Here is a tiny trained network, its code and every weight. The questions are about switching its units off for an input and a target symbol, where a switched-off unit gives its printed mean instead of its output.

import numpy as np


def w(rows, s, z=0):
    codes = np.array(rows[::2]) - 128.0
    scale = np.full(codes.shape[1], s)
    scale[-1] = z or s
    return codes * scale


def norm(h):
    return h / np.sqrt((h * h).mean(-1, keepdims=True) + 1e-5)


def f(y):
    return y / 2 * (1 + np.tanh(0.7978845608 * (y + 0.044715 * y**3)))


def softmax(a):
    e = np.exp(a - a.max(-1, keepdims=True))
    return e / e.sum(-1, keepdims=True)


def log_softmax(a):
    a = a - a.max(-1, keepdims=True)
    return a - np.log(np.exp(a).sum(-1, keepdims=True))


def net(x, mask):
    ids = ['ΘΞαβδεζλμπτψ'.index(c) for c in x.split()]
    T = len(ids)
    res = E[ids] + P[:T]
    u = 0
    for l in range(2):
        r = norm(res)
        for j in range(2):
            rows = slice(4 * j, 4 * j + 4)
            q, k, v = (r @ M[l][rows].T for M in (Q, K, V))
            z = softmax(np.where(np.tri(T) > 0, q @ k.T / 4**0.5, -1e9)) @ v
            o = O[l][rows]
            res = res + np.where(mask[u + j], z, o[:, -1]) @ o[:, :-1]
        u += 2
        y = f(norm(res) @ A[l][:, :-1].T + A[l][:, -1])
        res = res + np.where(mask[u : u + 12], y, B[l][:, -1]) @ B[l][:, :-1]
        u += 12
    return log_softmax(norm(res)[-1] @ U[:, :-1].T + U[:, -1])


Q, K, V, O, A, B = {}, {}, {}, {}, {}, {}
E = w([
[112,123,92,118,77,64],'Θ',
[128,234,51,112,14,191],'Ξ',
[115,95,132,215,186,198],'α',
[59,197,87,144,120,189],'β',
[120,130,182,180,186,94],'δ',
[175,151,215,85,102,157],'ε',
[73,115,82,48,143,179],'ζ',
[168,138,80,85,212,137],'λ',
[200,81,150,253,40,58],'μ',
[119,156,122,176,87,164],'π',
[196,79,131,153,144,216],'τ',
[118,49,13,80,169,197],'ψ',
],0.0051)
P = w([
[251,73,96,153,121,233],'0',
[195,91,107,157,113,191],'1',
[161,99,114,151,114,163],'2',
[135,104,125,146,117,139],'3',
[108,113,126,138,122,119],'4',
[77,122,135,128,129,94],'5',
[53,130,147,114,134,66],'6',
[32,136,155,104,141,48],'7',
[68,137,146,103,132,63],'8',
],0.0021)
Q[0] = w([
[123,113,117,114,108,48],'0.h1',
[253,2,142,84,203,94],'0.h1',
[223,51,159,35,192,55],'0.h1',
[134,105,109,147,104,101],'0.h1',
[68,178,81,96,216,156],'0.h2',
[254,39,185,183,94,63],'0.h2',
[196,106,170,214,84,96],'0.h2',
[127,126,64,89,220,116],'0.h2',
],0.006)
K[0] = w([
[108,142,84,161,102,109],'0.h1',
[170,106,83,181,93,221],'0.h1',
[150,136,99,210,117,226],'0.h1',
[117,81,105,179,141,100],'0.h1',
[64,150,80,56,218,134],'0.h2',
[215,120,227,179,51,173],'0.h2',
[153,95,197,214,18,150],'0.h2',
[148,123,136,2,204,134],'0.h2',
],0.0054)
V[0] = w([
[222,213,90,177,184,141],'0.h1',
[73,124,22,198,167,82],'0.h1',
[82,115,47,108,157,173],'0.h1',
[91,160,62,175,176,3],'0.h1',
[119,185,204,144,41,94],'0.h2',
[125,144,54,164,141,169],'0.h2',
[195,64,116,149,53,199],'0.h2',
[127,76,185,142,102,104],'0.h2',
],0.0028)
O[0] = w([
[150,189,57,108,204,6,159],'0.h1',
[152,156,11,140,114,177,142],'0.h1',
[193,66,68,72,117,162,240],'0.h1',
[193,161,87,204,219,230,3],'0.h1',
[82,139,75,165,144,189,27],'0.h2',
[175,158,215,156,157,106,246],'0.h2',
[31,241,94,56,170,101,218],'0.h2',
[20,136,90,81,120,151,46],'0.h2',
],0.0021,0.0019)
A[0] = w([
[117,102,127,71,65,97,185],'0.n1',
[150,113,52,134,110,181,152],'0.n2',
[107,135,106,147,145,131,147],'0.n3',
[97,143,117,115,47,150,95],'0.n4',
[185,167,173,145,101,93,9],'0.n5',
[80,127,77,165,22,48,174],'0.n6',
[80,160,187,186,222,102,133],'0.n7',
[252,22,129,76,144,160,245],'0.n8',
[188,164,205,204,170,160,109],'0.n9',
[220,124,108,156,43,102,151],'0.n10',
[139,49,169,191,183,145,123],'0.n11',
[153,90,150,240,28,134,245],'0.n12',
],0.0033,0.0013)
B[0] = w([
[214,177,119,167,161,189,175],'0.n1',
[132,131,237,95,169,19,205],'0.n2',
[211,163,160,133,158,103,150],'0.n3',
[148,176,140,75,139,198,185],'0.n4',
[22,97,49,160,125,118,79],'0.n5',
[162,165,91,57,213,148,202],'0.n6',
[251,144,115,85,93,161,136],'0.n7',
[55,242,212,141,47,139,252],'0.n8',
[160,126,40,88,120,151,137],'0.n9',
[25,198,93,140,176,107,146],'0.n10',
[137,199,118,81,43,99,129],'0.n11',
[68,165,122,66,170,165,210],'0.n12',
],0.0024,0.0016)
Q[1] = w([
[253,57,101,172,60,53],'1.h1',
[96,81,52,132,12,127],'1.h1',
[126,22,191,208,29,65],'1.h1',
[254,10,121,201,12,23],'1.h1',
[156,98,188,122,47,82],'1.h2',
[120,167,83,176,156,212],'1.h2',
[167,13,204,113,128,78],'1.h2',
[32,221,84,223,195,156],'1.h2',
],0.0041)
K[1] = w([
[231,206,66,142,76,172],'1.h1',
[152,136,119,54,148,253],'1.h1',
[210,200,218,161,161,208],'1.h1',
[236,180,144,166,76,192],'1.h1',
[124,146,94,145,91,175],'1.h2',
[179,87,153,106,175,79],'1.h2',
[141,164,138,181,113,225],'1.h2',
[73,89,104,145,153,9],'1.h2',
],0.005)
V[1] = w([
[145,205,157,198,69,159],'1.h1',
[143,145,114,78,162,198],'1.h1',
[164,148,253,62,223,101],'1.h1',
[110,128,158,186,78,102],'1.h1',
[110,159,162,165,151,171],'1.h2',
[150,172,159,59,209,112],'1.h2',
[61,67,83,113,156,108],'1.h2',
[115,213,67,186,61,131],'1.h2',
],0.0024)
O[1] = w([
[80,165,173,218,116,87,167],'1.h1',
[146,60,241,109,141,165,255],'1.h1',
[68,70,76,133,139,164,158],'1.h1',
[167,171,213,68,73,200,51],'1.h1',
[157,5,129,142,88,92,177],'1.h2',
[63,57,242,160,194,115,206],'1.h2',
[146,234,80,93,118,83,43],'1.h2',
[59,49,94,116,63,132,217],'1.h2',
],0.002,0.0016)
A[1] = w([
[135,191,127,4,130,136,144],'1.n1',
[127,29,125,239,87,202,84],'1.n2',
[89,83,86,52,120,143,165],'1.n3',
[103,70,149,94,175,67,105],'1.n4',
[91,159,39,100,46,160,188],'1.n5',
[203,192,170,174,154,27,196],'1.n6',
[100,97,190,117,68,102,152],'1.n7',
[116,105,66,111,167,182,147],'1.n8',
[34,175,141,116,212,122,254],'1.n9',
[138,90,94,46,143,82,201],'1.n10',
[135,39,133,28,148,195,95],'1.n11',
[231,113,131,134,159,156,168],'1.n12',
],0.0039,0.0012)
B[1] = w([
[159,110,126,160,180,88,198],'1.n1',
[136,153,174,112,209,48,154],'1.n2',
[121,77,138,103,134,149,180],'1.n3',
[189,177,112,144,152,168,132],'1.n4',
[108,105,149,54,181,90,192],'1.n5',
[85,102,88,84,109,197,129],'1.n6',
[146,144,146,121,71,170,161],'1.n7',
[116,85,155,155,105,127,170],'1.n8',
[190,103,115,133,72,112,253],'1.n9',
[165,139,179,160,153,190,148],'1.n10',
[4,95,43,181,114,119,203],'1.n11',
[99,115,135,105,64,54,120],'1.n12',
],0.0038,0.0027)
U = w([
[67,196,122,165,203,207,48],'Θ',
[113,123,127,111,129,121,3],'Ξ',
[183,105,143,104,137,160,53],'α',
[98,110,213,161,220,30,139],'β',
[139,186,113,209,150,179,112],'δ',
[103,154,238,105,15,177,154],'ε',
[44,6,81,102,141,195,189],'ζ',
[217,113,71,224,85,159,154],'λ',
[98,236,71,1,129,132,148],'μ',
[191,38,115,77,31,40,97],'π',
[58,160,44,175,45,29,137],'τ',
[212,102,49,64,214,111,167],'ψ',
],0.008,0.0042)

Each question gives the input, a string of symbols that net reads in full, and the target symbol t.
The units are the heads (4 rows each of Q, K, V and O) and the neurons (one row each of A and B). Each row of codes is followed by its name. A weight is (code - 128) times the scale printed after its matrix; where a second scale follows, it is the last column's (O, A, B and U).
mask holds one flag per unit, layer by layer, with each layer's heads first. A switched-off unit (its flag False) gives its mean, the last column of its rows in O or B, instead of its output. The means were averaged over made-up inputs and are rounded, as every weight is.
A unit's drop is (log p(t) with every unit on - log p(t) with that unit switched off) / (log p(t) with every unit on - log p(t) with every unit switched off).
The circuit of an input: a set's keep is (log p(t) with only the set's units on - log p(t) with every unit switched off) / (log p(t) with every unit on - log p(t) with every unit switched off). Starting from the 12 units with the biggest drops (on a tie, the unit counted first), units are removed one at a time, each time the one whose removal leaves the highest keep (on an exact tie, the one counted first), for as long as the keep stays at least 0.8.
units of the circuit, in order: the units of the circuit, biggest drop first
most important unit: the unit with the biggest drop
top k neurons: the k neurons with the biggest drops, biggest first
k most important neurons of layer l: the k neurons of layer l with the biggest drops, biggest first
drop of u: that unit's drop, to one decimal
input β Ξ τ ζ π, target ζ: most important unit : 0.n8
input τ μ β, target μ: units of the circuit, in order : (1.n5, 1.h2, 1.n11)
input ε τ ζ ε β, target ε: units of the circuit, in order : (0.h1, 1.n9, 1.n11)
input β π τ Θ τ Ξ β β, target Θ: units of the circuit, in order : (0.h1, 1.n11, 0.n8)
input β β π, target π: top 4 neurons : (1.n9, 0.n8, 0.n12, 1.n11)
input β α τ Ξ Ξ α β, target β: 3 most important neurons of layer 0 : (0.n8, 0.n11, 0.n7)
input Ξ τ ε π π ψ π, target ψ: units of the circuit, in order : (0.n6, 0.n8, 1.h1, 1.n1)
input ζ ζ Ξ β β τ ζ π, target ζ: 2 most important neurons of layer 0 : (0.n12, 0.n8)
input β τ β β, target β: top 2 neurons : (0.n8, 1.n2)
input ζ λ β, target λ: top 4 neurons : (1.n9, 1.n5, 0.n8, 1.n11)
input ζ β μ ζ τ τ β, target ζ: 4 most important neurons of layer 0 : (0.n8, 0.n11, 0.n2, 0.n6)
input δ τ ψ μ ζ β, target ζ: top 4 neurons : (0.n8, 0.n11, 1.n2, 1.n8)
input τ β π π, target π: top 3 neurons : (1.n9, 0.n8, 0.n6)
input μ μ π, target μ: top neuron : (1.n5)
input τ α β λ π, target λ: top 2 neurons : (1.n9, 0.n8)
input β β Ξ Ξ τ ψ β, target ψ: top 2 neurons : (0.n8, 1.n1)
input ψ Ξ Ξ Θ λ β α β, target λ: 2 most important neurons of layer 0 : (0.n8, 0.n6)
input Ξ β ψ Θ Θ Ξ π, target Θ: top 2 neurons : (0.n6, 0.n12)
input τ β ζ π α δ ψ τ β, target ψ: top 3 neurons : (0.n8, 1.n11, 1.n9)
input π ψ π, target ψ: most important unit : 1.h2
input δ ζ β Θ, target ψ: 2 most important neurons of layer 0 : (0.n6, 0.n10)
input τ β δ β, target δ: 2 most important neurons of layer 1 : (1.n11, 1.n9)
input δ π β, target δ: top 2 neurons : (1.n11, 0.n8)
input ζ ζ τ ε π β ζ δ, target ε: 2 most important neurons of layer 0 : (0.n7, 0.n11)
input ψ α τ β β ζ β ζ δ, target ε: 3 most important neurons of layer 1 : (1.n6, 1.n1, 1.n11)
input μ Θ Ξ, target μ: 2 most important neurons of layer 1 : (1.n5, 1.n11)
input ζ ψ λ Θ β Θ π, target Θ: top neuron : (0.n12)
input ζ β β ζ β π δ π, target δ: 2 most important neurons of layer 0 : (0.n12, 0.n8)
input Ξ μ τ β, target μ: 3 most important neurons of layer 1 : (1.n5, 1.n11, 1.n10)
input Θ β Ξ τ μ, target τ: drop of 0.n12 : 0.1
